Below is a small trained network, with its code and all its weights. Each question gives an input and a class and asks what happens when units are switched off, that is, made to give their printed mean instead of their output.

import numpy as np


def w(rows, s, z=0):
    codes = np.array(rows[::2]) - 128.0
    scale = np.full(codes.shape[1], s)
    scale[-1] = z or s
    return codes * scale


def f(y):
    return np.maximum(y, 0)


def log_softmax(a):
    a = a - a.max(-1, keepdims=True)
    return a - np.log(np.exp(a).sum(-1, keepdims=True))


def net(x, mask):
    res = np.array(x, float).reshape(1, 3) / 4 @ E
    y = f(res @ A[0][:, :-1].T + A[0][:, -1])
    res = res + np.where(mask, y, B[0][:, -1]) @ B[0][:, :-1]
    return log_softmax(res[-1] @ U[:, :-1].T + U[:, -1])


A, B = {}, {}
E = w([
[226,116,148],'x0',
[112,170,251],'x1',
[156,220,103],'x2',
],0.021)
A[0] = w([
[194,214,105,43],'N0',
[185,71,165,174],'N1',
[56,181,104,171],'N2',
[34,119,126,182],'N3',
[122,96,10,254],'N4',
[166,145,55,150],'N5',
[141,252,88,209],'N6',
[121,178,175,67],'N7',
[128,120,106,142],'N8',
[116,142,191,143],'N9',
[115,116,65,197],'N10',
[56,134,107,75],'N11',
[149,102,101,129],'N12',
[130,141,171,99],'N13',
[134,106,96,154],'N14',
[158,138,178,116],'N15',
],0.02,0.0096)
B[0] = w([
[223,124,200,196],'N0',
[6,74,82,200],'N1',
[96,187,45,203],'N2',
[148,184,195,216],'N3',
[194,35,120,253],'N4',
[179,190,68,198],'N5',
[233,146,100,237],'N6',
[154,123,218,186],'N7',
[150,96,141,150],'N8',
[31,207,202,203],'N9',
[166,33,122,193],'N10',
[136,81,158,176],'N11',
[129,97,100,164],'N12',
[147,77,221,170],'N13',
[167,87,155,166],'N14',
[142,74,165,178],'N15',
],0.013,0.028)
U = w([
[167,89,167,203],'0',
[37,222,130,176],'1',
[93,97,5,185],'2',
[81,100,154,2],'3',
[154,159,4,129],'4',
[131,248,142,65],'5',
[176,126,109,129],'6',
],0.016,0.0053)

Each question gives the input, the list of numbers given to net, and the class t.
The units are the neurons (one row each of A and B). Each row of codes is followed by its name. A weight is (code - 128) times the scale printed after its matrix; where a second scale follows, it is the last column's (A, B and U).
mask holds one flag per neuron, in row order. A switched-off neuron (its flag False) gives its mean, the last column of its row in B, instead of its output. The means were averaged over made-up inputs and are rounded, as every weight is.
A unit's drop is (log p(t) with every unit on - log p(t) with that unit switched off) / (log p(t) with every unit on - log p(t) with every unit switched off).
The circuit of an input: a set's keep is (log p(t) with only the set's units on - log p(t) with every unit switched off) / (log p(t) with every unit on - log p(t) with every unit switched off). Starting from the 12 units with the biggest drops (on a tie, the unit counted first), units are removed one at a time, each time the one whose removal leaves the highest keep (on an exact tie, the one counted first), for as long as the keep stays at least 0.8.
units of the circuit, in order: the units of the circuit, biggest drop first
most important unit: the unit with the biggest drop
top k neurons: the k neurons with the biggest drops, biggest first
drop when u is switched off: that unit's drop, to one decimal
input [2,-6,3], class 6: top 2 neurons => N5, N4
input [5,-4,5], class 6: units of the circuit, in order => N0, N5
input [-2,8,8], class 5: units of the circuit, in order => N9
input [4,-6,1], class 6: units of the circuit, in order => N5, N4
input [-1,-8,4], class 4: top 2 neurons => N5, N7
input [-6,-5,2], class 4: top 4 neurons => N2, N5, N0, N7
input [6,-2,7], class 6: top 2 neurons => N0, N5
input [-1,6,-3], class 1: top 2 neurons => N4, N9
input [0,2,-7], class 1: top 2 neurons => N4, N10
input [-3,-7,6], class 4: top 2 neurons => N5, N2
input [-5,1,-6], class 1: top 2 neurons => N4, N6
input [4,-7,3], class 6: top 4 neurons => N5, N4, N0, N2
input [-3,-4,6], class 4: top 2 neurons => N2, N5
input [-7,-5,8], class 4: units of the circuit, in order => N2
input [-1,-3,8], class 4: top 2 neurons => N5, N2
input [-7,4,1], class 5: top 2 neurons => N1, N3
input [3,8,-4], class 3: top 2 neurons => N15, N13
input [-1,-5,2], class 4: top 2 neurons => N5, N7
input [5,1,-7], class 3: drop when N6 is switched off => 0.1
input [-8,1,-1], class 1: most important unit => N6
input [7,7,-1], class 3: drop when N1 is switched off => 0.2
input [-6,1,3], class 5: drop when N3 is switched off => 0.2
input [-1,4,8], class 5: drop when N4 is switched off => 0.9
input [-2,5,-8], class 1: top 2 neurons => N4, N9
